Below are the code and all the weights of a small trained network. Each question names an input and a class and asks about switching units off, where a switched-off unit gives its printed mean instead of its output.

import numpy as np


def w(rows, s, z=0):
    codes = np.array(rows[::2]) - 128.0
    scale = np.full(codes.shape[1], s)
    scale[-1] = z or s
    return codes * scale


def norm(h):
    return h / np.sqrt((h * h).mean(-1, keepdims=True) + 1e-5)


def f(y):
    return np.maximum(y, 0)


def log_softmax(a):
    a = a - a.max(-1, keepdims=True)
    return a - np.log(np.exp(a).sum(-1, keepdims=True))


def net(x, mask):
    res = np.array(x, float).reshape(1, 5) / 4 @ E
    u = 0
    for l in range(3):
        y = f(norm(res) @ A[l][:, :-1].T + A[l][:, -1])
        res = res + np.where(mask[u : u + 4], y, B[l][:, -1]) @ B[l][:, :-1]
        u += 4
    return log_softmax(norm(res)[-1] @ U[:, :-1].T + U[:, -1])


A, B = {}, {}
E = w([
[107,118,1,106,106,115,156,182,113,152,114],'x0',
[167,138,107,114,150,121,144,109,147,122,118],'x1',
[145,56,169,145,162,88,144,219,125,99,177],'x2',
[110,156,181,121,111,95,146,170,141,113,121],'x3',
[139,134,118,47,152,99,49,105,133,82,59],'x4',
],0.0095)
A[0] = w([
[96,113,17,111,116,77,157,221,130,141,103,88],'0.n1',
[80,153,22,99,115,147,146,199,144,159,96,108],'0.n2',
[183,44,130,133,142,85,99,192,149,108,169,183],'0.n3',
[97,129,12,64,107,91,118,206,119,119,78,4],'0.n4',
],0.011,0.0027)
B[0] = w([
[140,117,96,85,111,139,130,13,88,69,204,250],'0.n1',
[153,246,143,139,143,53,146,221,130,120,107,245],'0.n2',
[137,78,135,129,155,155,115,165,122,79,164,250],'0.n3',
[66,34,164,192,174,132,132,129,103,213,57,255],'0.n4',
],0.012,0.0091)
A[1] = w([
[77,164,213,104,71,117,136,21,146,195,26,213],'1.n1',
[107,112,28,34,48,139,162,205,136,161,171,72],'1.n2',
[156,58,165,88,89,245,5,185,221,66,2,146],'1.n3',
[80,110,122,17,174,94,32,121,138,87,55,254],'1.n4',
],0.0085,0.0015)
B[1] = w([
[149,123,74,87,74,155,129,56,155,204,135,255],'1.n1',
[118,149,99,128,138,37,99,138,133,104,165,144],'1.n2',
[154,239,128,90,155,143,150,199,204,60,148,228],'1.n3',
[126,110,173,134,121,132,2,130,62,155,136,246],'1.n4',
],0.011,0.0082)
A[2] = w([
[112,115,105,133,55,188,252,75,153,135,147,2],'2.n1',
[136,130,141,172,130,162,222,139,142,93,188,177],'2.n2',
[122,227,97,200,115,121,207,104,172,123,122,21],'2.n3',
[136,126,56,121,73,126,227,132,86,99,153,89],'2.n4',
],0.016,0.00064)
B[2] = w([
[98,18,171,128,239,121,118,143,70,48,159,198],'2.n1',
[141,128,99,142,130,126,189,110,165,247,88,255],'2.n2',
[130,112,174,188,80,156,104,174,28,52,51,225],'2.n3',
[114,156,104,77,59,96,101,96,242,66,179,213],'2.n4',
],0.013,0.0095)
U = w([
[100,22,169,162,184,132,134,126,56,80,118,250],'0',
[109,191,114,169,20,75,155,158,91,41,59,92],'1',
[171,82,155,169,162,156,236,177,204,220,127,80],'2',
[119,117,54,111,84,49,188,119,220,105,225,115],'3',
[164,223,136,67,67,196,73,73,168,139,126,130],'4',
[79,167,75,148,103,87,115,103,80,246,49,70],'5',
[167,169,166,86,183,152,113,242,181,65,180,117],'6',
],0.011,0.0024)

Each question gives the input, the list of numbers given to net, and the class t.
The units are the neurons (one row each of A and B). Each row of codes is followed by its name. A weight is (code - 128) times the scale printed after its matrix; where a second scale follows, it is the last column's (A, B and U).
mask holds one flag per neuron, layer by layer. A switched-off neuron (its flag False) gives its mean, the last column of its row in B, instead of its output. The means were averaged over made-up inputs and are rounded, as every weight is.
A unit's drop is (log p(t) with every unit on - log p(t) with that unit switched off) / (log p(t) with every unit on - log p(t) with every unit switched off).
The circuit of an input: a set's keep is (log p(t) with only the set's units on - log p(t) with every unit switched off) / (log p(t) with every unit on - log p(t) with every unit switched off). Starting from all 12 units, units are removed one at a time, each time the one whose removal leaves the highest keep (on an exact tie, the one counted first), for as long as the keep stays at least 0.8.
circuit, biggest first: the units of the circuit, biggest drop first
most important unit: the unit with the biggest drop
top k neurons: the k neurons with the biggest drops, biggest first
top k neurons in layer l: the k neurons of layer l with the biggest drops, biggest first
input [-3,1,6,0,7], class 6: most important unit	1.n3
input [-2,8,-1,5,1], class 4: top 3 neurons	0.n2; 0.n3; 0.n4
input [-5,2,-6,7,0], class 0: circuit, biggest first	2.n1; 1.n1; 0.n2
input [-8,-8,8,4,-3], class 2: circuit, biggest first	2.n2; 1.n4
input [3,5,8,-1,0], class 3: top 2 neurons	0.n1; 1.n4
input [1,-3,0,-5,-3], class 1: top 3 neurons	2.n3; 0.n3; 1.n4
input [8,2,2,2,2], class 0: circuit, biggest first	0.n4; 0.n1
input [-4,-5,-6,-6,-2], class 0: circuit, biggest first	2.n1; 1.n4
input [0,-3,-1,4,8], class 4: circuit, biggest first	1.n3; 0.n3; 0.n2
input [4,-5,-7,-8,-4], class 1: circuit, biggest first	0.n2; 2.n3
input [8,1,3,5,3], class 0: circuit, biggest first	0.n4; 0.n1
input [1,-5,6,-5,-2], class 3: circuit, biggest first	1.n4; 2.n4
input [1,-8,5,-2,-8], class 3: top 4 neurons	0.n4; 2.n4; 1.n4; 1.n2
input [-2,6,3,-8,7], class 6: circuit, biggest first	1.n3; 0.n1
input [-7,0,4,7,0], class 2: circuit, biggest first	2.n2; 1.n4
input [-3,3,6,-6,1], class 6: circuit, biggest first	0.n4
input [-8,-2,1,-8,-4], class 2: top 2 neurons in layer 2	2.n2; 2.n3
input [1,2,-3,3,-3], class 1: top 2 neurons	2.n3; 0.n4
input [1,-1,-4,-4,-8], class 1: circuit, biggest first	2.n3; 0.n4
input [6,-5,-2,-6,0], class 1: circuit, biggest first	0.n2
input [-6,-1,1,7,-1], class 2: circuit, biggest first	1.n4; 2.n2
input [-3,-8,1,-2,0], class 2: top 3 neurons	1.n4; 2.n2; 0.n1
input [4,-2,1,0,-1], class 3: top 2 neurons in layer 0	0.n1; 0.n2
input [5,8,3,7,4], class 0: top 2 neurons	0.n4; 0.n1
input [-4,3,2,-3,-7], class 2: top 2 neurons	2.n2; 1.n1
input [-7,-5,5,2,-1], class 2: top 2 neurons	2.n2; 1.n4
input [-4,-2,8,1,-8], class 2: circuit, biggest first	2.n2
input [5,5,-8,-2,-4], class 1: top 2 neurons	0.n2; 2.n3
input [7,-7,1,6,-4], class 3: top 3 neurons	0.n1; 2.n4; 1.n3
input [1,-7,-4,7,8], class 5: top 3 neurons	0.n4; 0.n3; 2.n4
